Q: [59, -48, -38, -3, 50, -58]
A: 50
Q: [[39, 21, 1, -29], [-24, 66, -31, -37]]
A: 1
Q: [-36, 22, 58, -33, -42, -47, -51]
A: -47
Q: [[42, 62, 47, -64, 48, 38, -9], [-65, 47, -63, -61, -61, -46, 63]]
A: 38
Q: [-16, -11, -54, -16, -10, 12]
A: -10
Q: [[12, -32, -3, 34], [0, -14, -53, 48], [-25, 29, -3, 62]]
A: -3
---
851,235,270,390
477,714,682,538
-> 682

-498,-338,-862,594,768,114
-521,-338,-878,607,778,100
-> 778

1,6,2,5,8,6
3,3,4,4,4,2
-> 4

71,605,512,-666,590,788
-578,-41,297,-578,969,-276
-> 969

14,221,243,242,232
6,24,245,28,44
-> 28

7,2,0,0,0,6,5
8,2,0,1,6,8,4
-> 8
---
-53, 3, 16, 56, 3, -50, -53
-52, -22, -25, 53, -15, -55, -51
5, 31, -53, 56, 16, -51, 15
-> -50

13, -9, 10, -7
-55, 35, -12, 15
-49, 31, -9, 12
-> 10

9, -36, -19, -42, -36
-8, -37, -48, -25, 18
52, -55, -39, 42, -15
-> -42

67, -25, 59, -1, 38
-46, 43, -55, 41, 11
-37, 49, -52, 39, 2
-> -1

32, -30, 28, -36
57, -56, 56, -56
30, 24, 56, -55
-> 28

-37, -20, -6, -1, -18, 13
-56, -25, -18, 10, -19, 3
35, 20, 18, -6, 19, -3
-> -18

-11, -53, -44, -7, 45
-2, -19, -21, -12, 14
-11, -3, 13, 21, 4
-> -7
---
35,-34,17,-32
49,-56,-45,-30
value 35

-32,3,-59,-19,39
30,-1,60,19,-38
-58,34,20,-19,18
value 30

-24,18,-12,-50,12,52
-56,31,26,-51,12,52
11,-19,33,-44,-26,21
value -56

-54,-45,-25,2,-55
-27,53,50,-26,-4
value -54

-13,-35,-19,34,-31
-41,-63,-37,62,1
-37,11,29,25,11
value -41

11,-11,-26,-62
11,19,-26,-62
11,19,-26,-52
value 11

8,-5,-5,23,16,1
-1,-1,-36,25,4,-9
0,10,52,23,10,-19
value -1

22,-68,19,9,21,3,-1
38,-24,-20,2,35,55,-22
value 22
---
Q: -4, -26, 0, -22, 69
A: -26
Q: 23, 28, 16, -63
A: 28
Q: 36, -3, 60, 7, -51, -15
A: -3
Q: 5, -24, 33, 5, -56, -27, -38
A: -24
Q: -32, -7, 36, 69
A: -7
Q: -29, 59, -59, 53, -45
A: 59
Q: 18, 69, -27, -10, 39
A: 69
Q: 25, -12, 60, 70, -35, -7, 0
A: -12
Q: -4, 59, -44, -21, -1, 19, 63
A: 59
Q: -37, -3, 64, -10, 14, 24
A: -3
---
[[34, 214, 219, 95],
 [35, 214, 200, 129],
 [108, 214, 199, 129]]: 35

[[71, 6, 79, 13],
 [6, 80, 14, 84]]: 71

[[81, 67, 80, 35, 20, 46, 27],
 [43, 66, 42, 74, 53, 41, 50]]: 81

[[2, 7, 5, 5],
 [3, 8, 2, 3],
 [8, 0, 0, 4]]: 3

[[-673, -515, 942, 631, 94],
 [221, -72, 183, 356, -261]]: -673

[[184, 43, 157, 182, 28, 179, 205],
 [72, 191, 169, 34, 177, 40, 45]]: 184

[[4284, 7891, 3564, 4584, 2048, 1464, 5141],
 [4063, 5822, 2042, 4465, 6857, 5972, 2212]]: 4284

[[6, 3, 1, 5],
 [7, 2, 2, 8]]: 6
---
Q:
array([[-31,  21,  16,   2, -21, -36,   3],
       [-18,  17,  15,   8, -14,  51, -44],
       [ 39, -28,   6, -36,  24, -21, -23]])
A: 6

Q:
array([[ 28,   4,  44,   5],
       [ 35,  -4, -24,  69],
       [-32, -15, -26,  -3]])
A: -26

Q:
array([[ 47, -49, -35, -30],
       [-37, -68, -32,  11],
       [-53,  64, -59,   5]])
A: -59

Q:
array([[-41, -27,  23, -11,  -3,  -5, -46],
       [-47,  -8,  69, -26, -16, -19,   1],
       [ 41,  -2,  -9,  17, -18,   4,  31]])
A: -9

Q:
array([[-26, -48, -62,  71, -59],
       [-36, -12, -37,  14,   4],
       [-48, -45, -66,  43, -40]])
A: -66

Q:
array([[-17,  19,  70,  12,  14, -33, -18],
       [-12,   9,  27,   8, -27,   0, -19],
       [ -9,  40,  27,  23, -25,  -8,   3]])
A: 27

Q:
array([[-14,  43, -56, -24,  -3, -24,  -4],
       [-19,  38, -56, -25,  21,  19, -10],
       [  0, -21, -56, -38,  16, -18,  28]])
A: -56

Q:
array([[ 10, -31, -22, -64,   6,  19, -17],
       [ 16, -58, -35, -17, -14,  11,   2],
       [  7,  -1,  -5, -37, -32,   9,   5]])
A: -5

Q:
array([[ -7, -22,  -4,   9, -18],
       [-44, -52,  66, -12,   8],
       [ 19,   0,  33,  57, -16]])
A: 33
---
[[ -92.954   54.861  -71.658  185.082]
 [-162.353  -96.545   21.534  174.395]
 [ 162.239   94.703  168.816  -44.310]] ans = -44.310

[[  41.32  125.21  -99.93   74.66  141.54  131.53]
 [ -17.66   11.32  -16.07   -7.63   -1.26    9.91]
 [-184.54 -240.32  212.99  152.94  -53.26   87.53]] ans = 87.53

[[ 19.8 -20.7   5.4   6.1 -11.3]
 [  5.0 -20.2   9.3  14.0   0.2]
 [ 17.8 -20.9   6.9   9.5  -7.4]] ans = -7.4

[[ 1.4 -0.9  0.5  1.2]
 [ 1.4 -0.9  1.0  1.0]
 [ 0.6  0.4 -1.4  0.9]] ans = 0.9

[[  8.5 -20.5  -5.8 -21.9]
 [ 13.3  21.9  17.0  17.0]
 [  9.5  -7.1  -6.8   3.3]] ans = 3.3

[[-0.206  1.204 -0.849 -1.152 -1.381]
 [-0.915 -0.062  0.643  0.425 -0.471]
 [-0.480  1.994 -1.129  0.255 -1.744]] ans = -1.744

[[-0.925  1.042  0.122  0.077  0.068  1.632]
 [ 0.203 -0.578 -0.064 -0.320  0.245 -1.532]
 [-0.439 -0.537  0.149 -0.432  0.494 -1.339]] ans = -1.339
---
54, -48, -3, -37, 53, 42, 11
54, -48, -3, -31, 53, 42, 20
54, -39, -3, -26, -26, 42, 18
value -31

70, -34, -2, 26, -30 value -2

-60, 19, 8, 6, 6, -35, 2 value 6

-7, 31, -58, -60, 41, -54, 17 value -60

-3, 0, 62, 2, -7, 1, 2 value 2

-32, 11, -27, -6, -58 value -27

-19, -18, -52, 54, -2, 30, -58 value 54

-43, 14, -2, 55, 41 value -2

23, 41, -40, -11, 57 value -40
---
-18   26   -1  -19
 -9   -9   15  -52
  9    3    8   31
gives 3

 17   62   -9  -22   18   49
 41  -14   12   13   34    3
  3    4  -13   58  -20   10
gives 58

 19    9   39   33   26  -14
 11   13   17   25   57  -19
 16   26   19   26   31  -21
gives 26

  0   -2    1   68
 -2  -48   -2    0
 -1  -48   -2    7
gives -48

 -3   62    1  -13    3   -2    7
  1   10    0  -24   -1    1    0
 10    6   13   -3    3    1  -23
gives 3

  8    7   23  -62
 -1   -7    1  -43
 -1  -42   10   64
gives -42

-31   54  -17  -12   30
  0   13  -38   -5   50
-20   27  -27   -8   16
gives -27

  0    3    0    0
  1  -55    2   -1
  1  -31    2   -1
gives -31
---
-2, 60, 22, 20
-3, 0, 24, 21
-9, 19, 50, 22
Answer: 0

-50, -8, 6, 6, 4, -16, 25
-55, -23, 5, -17, -20, 14, -2
Answer: 4

12, -19, -40, 6, 52
10, -10, -25, 21, 29
7, 9, -17, 24, 25
Answer: -25

-1, -6, 1, -2
0, -54, 1, 0
3, 12, 0, 1
Answer: -54

-29, -43, 5, -66
9, 0, -29, -14
Answer: -43

-4, -9, -3, -5, -31
-7, 59, -35, 30, -14
Answer: -3
---
[[55, 91, 52, 55, 19], [57, 52, 25, 56, 12], [56, 56, 55, 55, 54]] => 55
[[184, 17, 81, 227, 123, 35, 61], [247, 82, 41, 186, 209, 114, 204], [99, 234, 177, 62, 147, 185, 202]] => 35
[[291, 429, 531, 360], [-96, -938, 503, 661], [74, -409, 512, 534]] => 531
[[7704, 6218, 8749, 5062], [6578, 5557, 7611, 2604], [6332, 3945, 5022, 8986]] => 8749
[[8, 6, 5, 5, 4], [2, 1, 5, 5, 4], [1, 1, 5, 5, 2]] => 5
[[186, 133, 142, 105, 112, 88], [192, 89, 110, 105, 115, 92], [183, 64, 80, 118, 143, 135]] => 112
[[24, 35, 47, 42, 14, 68], [90, 62, 93, 42, 73, 39], [7, 76, 61, 63, 48, 78]] => 14
[[7170, 9836, 2588, 1264, 4117], [4191, 7184, 3078, 2585, 9129], [5451, 7705, 3074, 2753, 7905]] => 1264
